Below is a small trained network, with its code and all its weights. Each question gives an input and a target symbol and asks what happens when units are switched off, that is, made to give their printed mean instead of their output.

import numpy as np


def w(rows, s, z=0):
    codes = np.array(rows[::2]) - 128.0
    scale = np.full(codes.shape[1], s)
    scale[-1] = z or s
    return codes * scale


def f(y):
    return np.maximum(y, 0)


def softmax(a):
    e = np.exp(a - a.max(-1, keepdims=True))
    return e / e.sum(-1, keepdims=True)


def log_softmax(a):
    a = a - a.max(-1, keepdims=True)
    return a - np.log(np.exp(a).sum(-1, keepdims=True))


def net(x, mask):
    ids = ['ΞΩγδθλτψ'.index(c) for c in x.split()]
    T = len(ids)
    res = E[ids] + P[:T]
    r = res
    for j in range(3):
        rows = slice(3 * j, 3 * j + 3)
        q, k, v = (r @ M[0][rows].T for M in (Q, K, V))
        z = softmax(np.where(np.tri(T) > 0, q @ k.T / 3**0.5, -1e9)) @ v
        o = O[0][rows]
        res = res + np.where(mask[j], z, o[:, -1]) @ o[:, :-1]
    y = f(res @ A[0][:, :-1].T + A[0][:, -1])
    res = res + np.where(mask[3:7], y, B[0][:, -1]) @ B[0][:, :-1]
    return log_softmax(res[-1] @ U[:, :-1].T + U[:, -1])


Q, K, V, O, A, B = {}, {}, {}, {}, {}, {}
E = w([
[105,40,173],'Ξ',
[56,123,181],'Ω',
[103,66,162],'γ',
[82,140,150],'δ',
[127,12,179],'θ',
[127,187,206],'λ',
[60,42,70],'τ',
[135,91,222],'ψ',
],0.011)
P = w([
[146,115,147],'0',
[3,151,124],'1',
[167,166,121],'2',
[146,79,178],'3',
[124,92,57],'4',
[173,181,136],'5',
[152,76,211],'6',
[130,88,67],'7',
],0.015)
Q[0] = w([
[71,123,129],'head 0',
[4,91,155],'head 0',
[116,101,225],'head 0',
[165,150,102],'head 1',
[118,101,148],'head 1',
[156,40,142],'head 1',
[93,135,96],'head 2',
[137,102,168],'head 2',
[155,133,134],'head 2',
],0.028)
K[0] = w([
[116,60,142],'head 0',
[105,5,126],'head 0',
[141,87,64],'head 0',
[122,139,75],'head 1',
[139,126,157],'head 1',
[206,114,136],'head 1',
[114,111,90],'head 2',
[121,147,180],'head 2',
[150,132,135],'head 2',
],0.031)
V[0] = w([
[106,76,111],'head 0',
[92,56,80],'head 0',
[130,143,104],'head 0',
[9,130,179],'head 1',
[120,98,150],'head 1',
[108,143,130],'head 1',
[112,163,161],'head 2',
[130,220,97],'head 2',
[97,144,194],'head 2',
],0.014)
O[0] = w([
[55,107,154,140],'head 0',
[8,59,161,129],'head 0',
[125,90,121,105],'head 0',
[2,218,90,250],'head 1',
[167,207,95,162],'head 1',
[87,108,137,139],'head 1',
[184,201,110,169],'head 2',
[79,225,180,105],'head 2',
[224,202,84,205],'head 2',
],0.0099,0.012)
A[0] = w([
[161,186,173,105],'neuron 0',
[211,90,252,66],'neuron 1',
[160,193,246,3],'neuron 2',
[117,163,47,72],'neuron 3',
],0.015,0.0054)
B[0] = w([
[154,94,192,239],'neuron 0',
[52,123,246,151],'neuron 1',
[70,181,3,211],'neuron 2',
[142,59,137,254],'neuron 3',
],0.02,0.016)
U = w([
[179,161,187,184],'Ξ',
[63,72,132,108],'Ω',
[252,142,167,254],'γ',
[144,67,204,64],'δ',
[119,171,245,88],'θ',
[143,60,23,141],'λ',
[179,42,111,107],'τ',
[110,254,161,171],'ψ',
],0.0085)

Each question gives the input, a string of symbols that net reads in full, and the target symbol t.
The units are the heads (3 rows each of Q, K, V and O) and the neurons (one row each of A and B). Each row of codes is followed by its name. A weight is (code - 128) times the scale printed after its matrix; where a second scale follows, it is the last column's (O, A, B and U).
mask holds one flag per unit, heads first, then neurons. A switched-off unit (its flag False) gives its mean, the last column of its rows in O or B, instead of its output. The means were averaged over made-up inputs and are rounded, as every weight is.
A unit's drop is (log p(t) with every unit on - log p(t) with that unit switched off) / (log p(t) with every unit on - log p(t) with every unit switched off).
The circuit of an input: a set's keep is (log p(t) with only the set's units on - log p(t) with every unit switched off) / (log p(t) with every unit on - log p(t) with every unit switched off). Starting from all 7 units, units are removed one at a time, each time the one whose removal leaves the highest keep (on an exact tie, the one counted first), for as long as the keep stays at least 0.8.
circuit, biggest first: the units of the circuit, biggest drop first
unit that matters most: the unit with the biggest drop
top k neurons: the k neurons with the biggest drops, biggest first
which heads matter: for each layer, one digit per head in row order, 1 if its drop is at least 0.15 and else 0, layers parted by /
drop when u is switched off: that unit's drop, to one decimal
input λ λ ψ, target ψ: circuit, biggest first : (neuron 2; neuron 3; head 2)
input γ ψ τ λ λ ψ γ, target θ: circuit, biggest first : (head 1; neuron 1)
input λ λ Ω ψ, target θ: circuit, biggest first : (neuron 1; head 1)
input λ γ Ξ λ λ, target τ: circuit, biggest first : (neuron 2; neuron 3; neuron 1)
input λ λ λ, target λ: which heads matter : 101
input θ Ω λ δ, target ψ: circuit, biggest first : (neuron 3; head 2)
input τ λ Ω, target Ω: which heads matter : 110
input Ω λ λ λ γ λ Ξ, target ψ: circuit, biggest first : (neuron 3)
input Ω γ δ, target δ: circuit, biggest first : (neuron 2; neuron 3)
input γ Ξ τ λ θ, target Ω: top 3 neurons : (neuron 2; neuron 3; neuron 0)
input λ λ γ, target γ: which heads matter : 100
input ψ λ λ Ξ λ, target τ: which heads matter : 100
input λ λ λ λ Ξ, target Ω: which heads matter : 100
input λ λ Ξ θ γ ψ Ξ, target θ: unit that matters most : neuron 2
input Ξ θ λ λ λ λ Ω, target ψ: which heads matter : 000
input λ λ λ Ξ, target ψ: which heads matter : 001
input λ δ λ Ω θ, target Ω: top 3 neurons : (neuron 2; neuron 0; neuron 3)
input ψ Ξ γ γ λ λ λ, target ψ: top 2 neurons : (neuron 2; neuron 3)
input γ λ Ξ λ θ γ λ δ, target Ω: which heads matter : 101
input Ξ λ Ω γ λ ψ Ξ, target θ: top 2 neurons : (neuron 1; neuron 3)
input θ λ Ξ Ω θ γ λ, target ψ: top 2 neurons : (neuron 3; neuron 0)
input γ λ τ θ λ Ω δ, target ψ: which heads matter : 000
input λ δ δ ψ, target θ: which heads matter : 011
input γ λ λ Ω, target ψ: top neuron : (neuron 3)
input Ξ λ λ λ λ γ λ λ, target γ: top 2 neurons : (neuron 2; neuron 1)
input θ γ λ λ λ ψ, target ψ: top 2 neurons : (neuron 2; neuron 1)
input λ γ λ λ τ, target Ω: drop when neuron 2 is switched off : 0.5
input λ λ λ λ λ λ θ, target ψ: drop when head 2 is switched off : 0.2
